Here is a tiny trained network, its code and every weight. The questions are about switching its units off for an input and a target symbol, where a switched-off unit gives its printed mean instead of its output.

import numpy as np


def w(rows, s, z=0):
    codes = np.array(rows[::2]) - 128.0
    scale = np.full(codes.shape[1], s)
    scale[-1] = z or s
    return codes * scale


def norm(h):
    return h / np.sqrt((h * h).mean(-1, keepdims=True) + 1e-5)


def f(y):
    return y / 2 * (1 + np.tanh(0.7978845608 * (y + 0.044715 * y**3)))


def softmax(a):
    e = np.exp(a - a.max(-1, keepdims=True))
    return e / e.sum(-1, keepdims=True)


def log_softmax(a):
    a = a - a.max(-1, keepdims=True)
    return a - np.log(np.exp(a).sum(-1, keepdims=True))


def net(x, mask):
    ids = ['ΓΔΛΞΣΦΨΩαεθμτ'.index(c) for c in x.split()]
    T = len(ids)
    res = E[ids] + P[:T]
    u = 0
    for l in range(3):
        r = norm(res)
        for j in range(3):
            rows = slice(2 * j, 2 * j + 2)
            q, k, v = (r @ M[l][rows].T for M in (Q, K, V))
            z = softmax(np.where(np.tri(T) > 0, q @ k.T / 2**0.5, -1e9)) @ v
            o = O[l][rows]
            res = res + np.where(mask[u + j], z, o[:, -1]) @ o[:, :-1]
        u += 3
        y = f(norm(res) @ A[l][:, :-1].T + A[l][:, -1])
        res = res + np.where(mask[u : u + 4], y, B[l][:, -1]) @ B[l][:, :-1]
        u += 4
    return log_softmax(norm(res)[-1] @ U[:, :-1].T + U[:, -1])


Q, K, V, O, A, B = {}, {}, {}, {}, {}, {}
E = w([
[123,136,65,146,176],'Γ',
[73,113,31,189,174],'Δ',
[13,106,68,205,160],'Λ',
[155,36,178,53,156],'Ξ',
[191,205,178,96,124],'Σ',
[133,182,162,71,97],'Φ',
[124,75,169,64,71],'Ψ',
[158,193,121,143,89],'Ω',
[95,87,71,116,178],'α',
[105,164,93,87,122],'ε',
[70,64,127,123,119],'θ',
[103,126,181,160,211],'μ',
[144,102,191,5,107],'τ',
],0.024)
P = w([
[142,47,25,55,150],'0',
[81,91,49,48,173],'1',
[68,105,93,90,158],'2',
[66,120,114,116,167],'3',
[55,134,125,125,175],'4',
[38,146,128,145,201],'5',
[32,147,144,140,216],'6',
[4,151,138,152,237],'7',
[20,147,123,129,251],'8',
],0.0036)
Q[0] = w([
[165,135,111,165,179],'L0H1',
[214,198,197,180,109],'L0H1',
[86,208,104,10,221],'L0H2',
[38,141,64,113,170],'L0H2',
[110,111,92,216,127],'L0H3',
[137,54,104,85,111],'L0H3',
],0.012)
K[0] = w([
[124,237,101,69,160],'L0H1',
[254,205,196,157,235],'L0H1',
[49,167,242,104,220],'L0H2',
[24,148,105,167,250],'L0H2',
[144,138,17,242,50],'L0H3',
[159,223,81,25,36],'L0H3',
],0.0085)
V[0] = w([
[158,76,1,99,105],'L0H1',
[123,61,142,104,175],'L0H1',
[134,111,139,183,174],'L0H2',
[226,154,190,107,139],'L0H2',
[233,97,52,126,154],'L0H3',
[128,102,113,195,114],'L0H3',
],0.0083)
O[0] = w([
[227,119,105,171,126,253],'L0H1',
[196,106,188,193,42,163],'L0H1',
[56,215,138,166,70,168],'L0H2',
[151,211,106,55,195,24],'L0H2',
[125,105,99,175,151,110],'L0H3',
[3,144,108,74,187,68],'L0H3',
],0.0069,0.0057)
A[0] = w([
[168,109,184,1,120,56],'L0N1',
[246,198,199,44,197,1],'L0N2',
[99,30,163,71,80,31],'L0N3',
[71,63,61,53,98,157],'L0N4',
],0.0073,0.0037)
B[0] = w([
[244,153,97,132,35,152],'L0N1',
[24,221,188,100,145,162],'L0N2',
[50,74,176,84,114,127],'L0N3',
[254,62,126,196,23,251],'L0N4',
],0.0075,0.0028)
Q[1] = w([
[194,139,113,207,117],'L1H1',
[132,93,146,164,84],'L1H1',
[74,122,58,84,76],'L1H2',
[138,253,177,137,82],'L1H2',
[113,44,164,125,148],'L1H3',
[140,35,173,171,122],'L1H3',
],0.013)
K[1] = w([
[117,155,4,147,140],'L1H1',
[79,127,148,181,7],'L1H1',
[150,41,254,179,96],'L1H2',
[89,114,174,102,243],'L1H2',
[126,97,215,129,200],'L1H3',
[201,144,206,195,188],'L1H3',
],0.0097)
V[1] = w([
[91,1,153,59,251],'L1H1',
[40,67,178,175,39],'L1H1',
[70,66,117,22,172],'L1H2',
[139,83,153,186,241],'L1H2',
[147,119,87,83,91],'L1H3',
[114,228,159,193,228],'L1H3',
],0.0057)
O[1] = w([
[117,233,255,201,146,3],'L1H1',
[181,142,97,134,143,150],'L1H1',
[111,64,170,208,90,6],'L1H2',
[69,159,160,47,54,148],'L1H2',
[76,184,215,78,16,184],'L1H3',
[135,88,52,114,107,32],'L1H3',
],0.0083,0.0024)
A[1] = w([
[51,85,38,189,167,111],'L1N1',
[110,171,163,71,54,3],'L1N2',
[47,232,146,2,87,30],'L1N3',
[150,44,48,75,163,46],'L1N4',
],0.0082,0.0036)
B[1] = w([
[150,162,188,136,88,254],'L1N1',
[135,119,159,250,125,173],'L1N2',
[115,105,82,142,163,255],'L1N3',
[166,129,126,111,165,208],'L1N4',
],0.016,0.0043)
Q[2] = w([
[157,219,101,127,180],'L2H1',
[174,94,69,161,107],'L2H1',
[153,87,83,125,178],'L2H2',
[145,117,91,139,93],'L2H2',
[142,7,65,199,112],'L2H3',
[141,111,73,217,179],'L2H3',
],0.012)
K[2] = w([
[169,151,53,160,125],'L2H1',
[162,54,110,130,202],'L2H1',
[105,144,159,55,105],'L2H2',
[194,151,149,201,196],'L2H2',
[123,82,95,112,172],'L2H3',
[80,65,214,195,251],'L2H3',
],0.012)
V[2] = w([
[114,4,169,128,172],'L2H1',
[103,146,149,100,2],'L2H1',
[134,155,133,139,37],'L2H2',
[166,36,36,108,78],'L2H2',
[159,101,112,174,79],'L2H3',
[115,180,213,188,204],'L2H3',
],0.0069)
O[2] = w([
[190,34,151,43,229,142],'L2H1',
[118,116,55,55,6,115],'L2H1',
[194,124,10,30,126,179],'L2H2',
[81,81,8,114,84,253],'L2H2',
[183,152,147,178,99,178],'L2H3',
[141,145,3,64,173,199],'L2H3',
],0.0056,0.0035)
A[2] = w([
[168,86,115,193,56,132],'L2N1',
[52,127,128,246,180,36],'L2N2',
[55,57,62,168,145,128],'L2N3',
[175,87,70,114,254,3],'L2N4',
],0.0092,0.0055)
B[2] = w([
[103,133,160,162,193,255],'L2N1',
[136,159,4,141,52,171],'L2N2',
[64,145,101,88,163,201],'L2N3',
[163,53,138,169,69,159],'L2N4',
],0.014,0.0058)
U = w([
[188,198,162,209,158,54],'Γ',
[134,128,105,227,116,12],'Δ',
[78,112,150,199,35,103],'Λ',
[121,132,183,42,163,193],'Ξ',
[148,175,178,54,249,144],'Σ',
[186,207,123,107,86,122],'Φ',
[118,101,168,98,56,150],'Ψ',
[77,74,73,27,188,174],'Ω',
[112,75,136,182,247,105],'α',
[199,83,43,133,105,131],'ε',
[53,43,178,105,130,134],'θ',
[116,130,132,106,171,113],'μ',
[141,136,175,80,96,149],'τ',
],0.014,0.011)

Each question gives the input, a string of symbols that net reads in full, and the target symbol t.
The units are the heads (2 rows each of Q, K, V and O) and the neurons (one row each of A and B). Each row of codes is followed by its name. A weight is (code - 128) times the scale printed after its matrix; where a second scale follows, it is the last column's (O, A, B and U).
mask holds one flag per unit, layer by layer, with each layer's heads first. A switched-off unit (its flag False) gives its mean, the last column of its rows in O or B, instead of its output. The means were averaged over made-up inputs and are rounded, as every weight is.
A unit's drop is (log p(t) with every unit on - log p(t) with that unit switched off) / (log p(t) with every unit on - log p(t) with every unit switched off).
The circuit of an input: a set's keep is (log p(t) with only the set's units on - log p(t) with every unit switched off) / (log p(t) with every unit on - log p(t) with every unit switched off). Starting from the 12 units with the biggest drops (on a tie, the unit counted first), units are removed one at a time, each time the one whose removal leaves the highest keep (on an exact tie, the one counted first), for as long as the keep stays at least 0.8.
circuit, biggest first: the units of the circuit, biggest drop first
most important unit: the unit with the biggest drop
k most important neurons: the k neurons with the biggest drops, biggest first
k most important neurons of layer l: the k neurons of layer l with the biggest drops, biggest first
which heads matter: for each layer, one digit per head in row order, 1 if its drop is at least 0.15 and else 0, layers parted by /
input ε ε α Ψ ε α μ, target ε: most important unit	L2N4
input α Ψ Ω ε Ω ε μ ε, target Ω: which heads matter	010 / 000 / 001
input ε ε ε α, target α: circuit, biggest first	L2N1; L2H3
input α ε Ψ ε Γ ε, target Γ: 2 most important neurons	L1N3; L2N1
input θ α Λ, target Λ: 2 most important neurons of layer 1	L1N1; L1N3
input μ ε Γ Δ ε ε ε μ, target ε: circuit, biggest first	L2N2; L2N1
input α μ α ε Ω ε ε Λ, target Ω: circuit, biggest first	L1H1; L2N3
input ε ε α μ τ Γ ε α, target ε: 3 most important neurons	L2N4; L1N1; L2N1
input μ Σ θ, target α: circuit, biggest first	L1H1; L2N1
input α ε Δ ε Ω Φ α μ Γ, target Φ: which heads matter	010 / 000 / 000
input ε μ Δ Ω, target Ω: which heads matter	000 / 000 / 001
input α α μ ε α Φ, target Λ: circuit, biggest first	L1N2; L1H2
input ε α ε α ε, target α: which heads matter	010 / 001 / 001
input Λ μ ε ε α Ξ, target ε: 2 most important neurons	L0N1; L2N4
input Σ μ ε ε, target Ω: most important unit	L0H2
input Λ μ ε Σ Γ Γ ε Γ, target Φ: 2 most important neurons	L1N1; L2N1
input ε Λ ε, target Λ: 2 most important neurons of layer 2	L2N1; L2N2
input α ε ε Ω ε Γ, target Γ: which heads matter	010 / 000 / 000
input Φ μ Γ Φ, target Λ: 2 most important neurons	L1N2; L0N1
input ε μ ε Ψ ε ε α Ψ, target ε: circuit, biggest first	L1H3
input ε α Ω ε Γ ε, target Γ: which heads matter	110 / 001 / 001
input μ Φ Σ Ω Γ α θ, target α: 2 most important neurons	L2N1; L2N4
input α Γ Ω, target Ω: which heads matter	100 / 000 / 000
input ε α ε, target α: 3 most important neurons	L2N1; L1N1; L2N2
input Ω α Ω Γ ε Σ, target Σ: which heads matter	010 / 000 / 000
input ε ε Ω Λ α, target α: 2 most important neurons	L2N1; L0N4
input Ψ ε μ ε Λ, target Ω: most important unit	L2H3
input Φ ε ε α ε Λ, target Λ: 2 most important neurons	L1N1; L0N1
